Here is a tiny trained network, its code and every weight. The questions are about switching its units off for an input and a class, where a switched-off unit gives its printed mean instead of its output.

import numpy as np


def w(rows, s, z=0):
    codes = np.array(rows[::2]) - 128.0
    scale = np.full(codes.shape[1], s)
    scale[-1] = z or s
    return codes * scale


def norm(h):
    return h / np.sqrt((h * h).mean(-1, keepdims=True) + 1e-5)


def f(y):
    return y / 2 * (1 + np.tanh(0.7978845608 * (y + 0.044715 * y**3)))


def log_softmax(a):
    a = a - a.max(-1, keepdims=True)
    return a - np.log(np.exp(a).sum(-1, keepdims=True))


def net(x, mask):
    res = np.array(x, float).reshape(1, 8) / 4 @ E
    u = 0
    for l in range(2):
        y = f(norm(res) @ A[l][:, :-1].T + A[l][:, -1])
        res = res + np.where(mask[u : u + 12], y, B[l][:, -1]) @ B[l][:, :-1]
        u += 12
    return log_softmax(norm(res)[-1] @ U[:, :-1].T + U[:, -1])


A, B = {}, {}
E = w([
[145,125,132,161,178,129,82,91],'x0',
[134,126,123,126,133,126,120,135],'x1',
[191,108,62,196,35,183,120,110],'x2',
[52,149,91,115,120,127,99,105],'x3',
[139,126,93,109,127,124,138,181],'x4',
[181,194,129,92,91,59,122,67],'x5',
[127,254,151,143,167,197,120,160],'x6',
[122,139,190,168,79,66,87,167],'x7',
],0.0063)
A[0] = w([
[57,126,100,88,202,49,170,113,27],'L0N0',
[141,132,137,235,169,66,10,132,168],'L0N1',
[157,130,54,173,39,176,97,111,95],'L0N2',
[140,133,218,137,66,89,42,218,171],'L0N3',
[62,151,75,119,109,110,95,127,4],'L0N4',
[114,193,133,107,154,183,81,144,60],'L0N5',
[164,255,101,135,115,171,78,158,85],'L0N6',
[171,188,114,82,102,81,131,100,58],'L0N7',
[136,242,193,159,142,209,190,171,91],'L0N8',
[178,147,99,119,141,151,214,92,76],'L0N9',
[146,16,135,77,149,90,127,119,129],'L0N10',
[205,197,112,63,84,74,133,76,161],'L0N11',
],0.0073,0.0019)
B[0] = w([
[126,116,151,143,107,166,99,138,219],'L0N0',
[97,154,99,136,139,135,212,84,216],'L0N1',
[98,147,254,101,94,159,85,143,222],'L0N2',
[138,215,41,82,120,183,213,105,224],'L0N3',
[130,140,96,121,122,144,61,114,138],'L0N4',
[112,67,86,133,38,86,120,90,190],'L0N5',
[157,88,126,116,119,63,100,72,233],'L0N6',
[99,190,88,213,156,188,77,150,167],'L0N7',
[166,18,137,151,89,24,137,125,253],'L0N8',
[142,137,141,92,181,172,130,63,160],'L0N9',
[189,129,155,158,79,78,110,121,216],'L0N10',
[101,63,94,203,197,138,165,229,227],'L0N11',
],0.0074,0.0043)
A[1] = w([
[183,123,191,99,115,142,191,159,68],'L1N0',
[110,109,145,63,116,154,163,115,224],'L1N1',
[182,125,178,106,188,92,203,140,40],'L1N2',
[76,71,146,136,72,175,184,181,168],'L1N3',
[112,104,66,75,104,105,151,144,195],'L1N4',
[170,50,96,37,239,184,134,55,71],'L1N5',
[118,123,123,183,138,142,99,153,254],'L1N6',
[1,162,85,53,45,104,8,122,11],'L1N7',
[236,179,114,159,33,224,142,131,140],'L1N8',
[137,30,66,113,128,149,173,99,91],'L1N9',
[119,165,181,56,188,87,125,160,99],'L1N10',
[96,87,106,165,57,143,180,123,126],'L1N11',
],0.0088,0.0017)
B[1] = w([
[128,52,65,178,180,181,182,108,181],'L1N0',
[69,214,202,207,106,138,150,152,170],'L1N1',
[68,108,78,85,134,181,92,75,194],'L1N2',
[155,172,113,232,192,67,144,114,224],'L1N3',
[155,128,206,107,53,137,174,72,192],'L1N4',
[124,221,148,73,110,115,196,124,243],'L1N5',
[85,80,104,177,210,80,184,203,174],'L1N6',
[142,53,45,146,141,179,155,97,254],'L1N7',
[29,107,170,70,132,178,84,119,241],'L1N8',
[146,184,121,177,104,79,70,129,227],'L1N9',
[45,23,255,85,65,180,13,188,160],'L1N10',
[172,171,162,16,192,92,119,146,222],'L1N11',
],0.0066,0.0048)
U = w([
[62,89,191,93,86,157,40,155,198],'0',
[182,102,128,95,84,25,89,105,59],'1',
[130,248,111,55,126,144,182,115,88],'2',
[124,130,107,131,143,118,176,110,254],'3',
[131,174,94,190,186,102,116,188,21],'4',
[129,63,59,102,141,172,168,97,40],'5',
[106,145,127,143,116,113,131,127,179],'6',
],0.011,0.0025)

Each question gives the input, the list of numbers given to net, and the class t.
The units are the neurons (one row each of A and B). Each row of codes is followed by its name. A weight is (code - 128) times the scale printed after its matrix; where a second scale follows, it is the last column's (A, B and U).
mask holds one flag per neuron, layer by layer. A switched-off neuron (its flag False) gives its mean, the last column of its row in B, instead of its output. The means were averaged over made-up inputs and are rounded, as every weight is.
A unit's drop is (log p(t) with every unit on - log p(t) with that unit switched off) / (log p(t) with every unit on - log p(t) with every unit switched off).
The circuit of an input: a set's keep is (log p(t) with only the set's units on - log p(t) with every unit switched off) / (log p(t) with every unit on - log p(t) with every unit switched off). Starting from the 12 units with the biggest drops (on a tie, the unit counted first), units are removed one at a time, each time the one whose removal leaves the highest keep (on an exact tie, the one counted first), for as long as the keep stays at least 0.8.
units of the circuit, in order: the units of the circuit, biggest drop first
most important unit: the unit with the biggest drop
k most important neurons: the k neurons with the biggest drops, biggest first
top k neurons in layer l: the k neurons of layer l with the biggest drops, biggest first
input [-6,-6,-7,-7,-3,-4,3,-3], class 0: most important unit	L1N10
input [4,-1,6,6,6,8,-3,-2], class 4: top 2 neurons in layer 0	[L0N11; L0N3]
input [7,-3,-7,-7,5,-1,-6,3], class 0: 3 most important neurons	[L1N10; L0N8; L0N5]
input [7,-7,-2,-6,-1,-5,7,8], class 2: 4 most important neurons	[L0N3; L0N1; L0N11; L1N7]
input [7,5,3,6,4,-4,8,-1], class 1: units of the circuit, in order	[L0N8; L0N6; L0N5]
input [6,1,-6,7,4,2,3,1], class 5: 3 most important neurons	[L1N7; L0N5; L0N2]
input [5,6,-8,4,7,-5,2,1], class 0: 3 most important neurons	[L1N10; L0N11; L0N7]
input [-2,0,-3,5,-6,-4,1,2], class 5: units of the circuit, in order	[L1N7; L0N11]
input [4,2,3,7,5,0,-3,6], class 5: top 2 neurons in layer 1	[L1N7; L1N5]
input [-8,-7,-3,7,3,6,7,5], class 3: 2 most important neurons	[L1N7; L0N7]
input [7,6,6,6,4,-8,-7,-7], class 4: top 3 neurons in layer 1	[L1N9; L1N3; L1N6]
input [3,2,3,-6,1,-2,8,8], class 1: 2 most important neurons	[L0N8; L0N6]
input [2,7,1,-8,5,6,7,-5], class 5: units of the circuit, in order	[L0N11; L1N2]
input [7,0,6,7,5,3,-4,-7], class 2: 2 most important neurons	[L1N5; L0N9]
input [-1,2,-1,-1,-6,1,-4,-4], class 1: 2 most important neurons	[L0N10; L0N3]
input [-5,0,8,3,-3,1,7,2], class 0: most important unit	L0N2
input [-1,7,-5,4,-7,2,4,7], class 2: 2 most important neurons	[L0N3; L0N1]
input [-4,3,-7,1,0,4,-7,6], class 0: units of the circuit, in order	[L1N10; L0N8]
input [6,5,7,0,5,-7,-3,0], class 0: 2 most important neurons	[L0N2; L1N8]
input [1,-3,4,2,-4,3,5,2], class 1: units of the circuit, in order	[L0N6]
input [1,3,-7,2,3,8,3,4], class 4: 4 most important neurons	[L0N7; L0N11; L0N2; L1N8]
input [-8,2,-2,0,-1,5,5,-6], class 3: 3 most important neurons	[L0N8; L0N11; L1N10]
input [-1,4,-7,8,1,1,8,8], class 1: units of the circuit, in order	[L0N8; L0N6]
input [-1,-1,-3,2,-5,-1,-4,5], class 2: units of the circuit, in order	[L0N3; L0N8]
input [2,-2,0,0,-6,-1,6,6], class 1: top 3 neurons in layer 0	[L0N8; L0N6; L0N5]
